Here is a tiny trained network, its code and every weight. The questions are about switching its units off for an input and a class, where a switched-off unit gives its printed mean instead of its output.

import numpy as np


def w(rows, s, z=0):
    codes = np.array(rows[::2]) - 128.0
    scale = np.full(codes.shape[1], s)
    scale[-1] = z or s
    return codes * scale


def norm(h):
    return h / np.sqrt((h * h).mean(-1, keepdims=True) + 1e-5)


def f(y):
    return np.maximum(y, 0)


def log_softmax(a):
    a = a - a.max(-1, keepdims=True)
    return a - np.log(np.exp(a).sum(-1, keepdims=True))


def net(x, mask):
    res = np.array(x, float).reshape(1, 6) / 4 @ E
    u = 0
    for l in range(3):
        y = f(norm(res) @ A[l][:, :-1].T + A[l][:, -1])
        res = res + np.where(mask[u : u + 5], y, B[l][:, -1]) @ B[l][:, :-1]
        u += 5
    return log_softmax(norm(res)[-1] @ U[:, :-1].T + U[:, -1])


A, B = {}, {}
E = w([
[151,180,126,112,182,131,108,59],'x0',
[105,114,149,112,130,2,145,137],'x1',
[181,177,81,148,89,108,96,83],'x2',
[71,217,54,147,119,133,164,97],'x3',
[99,154,115,52,32,109,159,114],'x4',
[164,165,167,112,110,104,10,142],'x5',
],0.0071)
A[0] = w([
[127,135,126,174,175,108,100,100,3],'0.n1',
[79,199,113,151,191,107,150,96,27],'0.n2',
[172,112,137,110,107,123,102,117,14],'0.n3',
[108,106,102,128,140,159,255,116,51],'0.n4',
[163,176,123,107,128,132,135,75,174],'0.n5',
],0.0097,0.004)
B[0] = w([
[169,158,82,137,199,133,149,145,154],'0.n1',
[181,34,129,131,103,212,69,67,205],'0.n2',
[140,59,115,171,110,133,136,126,153],'0.n3',
[26,181,59,210,2,89,194,89,253],'0.n4',
[116,93,160,77,154,163,149,19,236],'0.n5',
],0.0066,0.005)
A[1] = w([
[77,58,178,99,151,146,255,124,79],'1.n1',
[151,115,122,147,56,142,84,163,2],'1.n2',
[163,165,119,94,80,31,103,79,68],'1.n3',
[189,75,181,162,180,75,117,123,131],'1.n4',
[135,183,125,120,220,150,115,163,131],'1.n5',
],0.0079,0.004)
B[1] = w([
[87,1,139,13,161,95,230,148,254],'1.n1',
[108,74,175,138,68,31,89,183,157],'1.n2',
[17,56,56,215,84,126,231,46,232],'1.n3',
[211,218,1,74,101,192,90,147,251],'1.n4',
[114,157,130,212,166,87,213,75,171],'1.n5',
],0.0058,0.0039)
A[2] = w([
[147,190,113,129,198,55,117,185,17],'2.n1',
[30,135,139,201,121,168,188,163,2],'2.n2',
[116,166,141,87,97,254,102,163,164],'2.n3',
[99,130,132,196,133,165,171,166,78],'2.n4',
[77,188,194,97,108,40,86,85,123],'2.n5',
],0.0074,0.0032)
B[2] = w([
[173,255,134,233,58,8,130,198,155],'2.n1',
[78,80,108,130,66,23,113,99,253],'2.n2',
[175,94,67,113,165,146,35,64,244],'2.n3',
[102,80,73,116,152,65,163,95,196],'2.n4',
[63,137,45,97,61,129,171,95,194],'2.n5',
],0.0069,0.0032)
U = w([
[15,106,85,140,55,104,226,97,179],'0',
[28,227,184,81,146,178,94,136,2],'1',
[176,104,126,110,59,101,29,242,100],'2',
[171,253,178,218,190,101,109,209,77],'3',
[88,51,179,68,193,132,178,240,76],'4',
[196,154,88,148,185,218,60,57,185],'5',
],0.012,0.0074)

Each question gives the input, the list of numbers given to net, and the class t.
The units are the neurons (one row each of A and B). Each row of codes is followed by its name. A weight is (code - 128) times the scale printed after its matrix; where a second scale follows, it is the last column's (A, B and U).
mask holds one flag per neuron, layer by layer. A switched-off neuron (its flag False) gives its mean, the last column of its row in B, instead of its output. The means were averaged over made-up inputs and are rounded, as every weight is.
A unit's drop is (log p(t) with every unit on - log p(t) with that unit switched off) / (log p(t) with every unit on - log p(t) with every unit switched off).
The circuit of an input: a set's keep is (log p(t) with only the set's units on - log p(t) with every unit switched off) / (log p(t) with every unit on - log p(t) with every unit switched off). Starting from the 12 units with the biggest drops (on a tie, the unit counted first), units are removed one at a time, each time the one whose removal leaves the highest keep (on an exact tie, the one counted first), for as long as the keep stays at least 0.8.
units of the circuit, in order: the units of the circuit, biggest drop first
top k neurons: the k neurons with the biggest drops, biggest first
k most important neurons of layer l: the k neurons of layer l with the biggest drops, biggest first
drop of u: that unit's drop, to one decimal
input [3,-2,-6,-7,-1,3], class 5: units of the circuit, in order -> [1.n4]
input [-5,-3,-7,-3,-6,5], class 5: units of the circuit, in order -> [1.n4; 2.n3]
input [-7,-6,-5,-7,-7,2], class 5: units of the circuit, in order -> [1.n4; 2.n3]
input [-7,0,-2,-5,-4,1], class 2: top 3 neurons -> [1.n4; 0.n5; 0.n4]
input [2,2,-7,-7,4,4], class 2: units of the circuit, in order -> [1.n4; 0.n5]
input [-5,8,-2,5,-4,7], class 2: top 4 neurons -> [0.n4; 2.n1; 0.n5; 1.n4]
input [2,-5,-5,-5,3,1], class 4: top 2 neurons -> [1.n1; 0.n2]
input [8,3,-5,-8,4,8], class 5: top 4 neurons -> [0.n4; 1.n4; 1.n1; 2.n2]
input [5,-3,3,7,5,0], class 5: units of the circuit, in order -> [0.n2; 0.n4; 2.n3]
input [5,-2,-1,6,-5,-3], class 5: top 2 neurons -> [0.n2; 1.n3]
input [5,6,1,-3,-1,3], class 5: top 3 neurons -> [1.n4; 0.n4; 1.n3]
input [-6,-1,-2,3,-8,2], class 3: top 2 neurons -> [0.n4; 1.n3]
input [-1,-2,2,-7,1,-2], class 2: top 2 neurons -> [0.n5; 1.n2]
input [6,3,4,-7,-2,-5], class 5: units of the circuit, in order -> [1.n4]
input [8,2,-1,-6,-7,5], class 3: 3 most important neurons of layer 0 -> [0.n2; 0.n1; 0.n5]
input [3,6,-8,-4,0,5], class 3: 4 most important neurons of layer 0 -> [0.n4; 0.n5; 0.n2; 0.n3]
input [-3,3,-3,-5,-5,-4], class 4: drop of 1.n1 -> 0.2
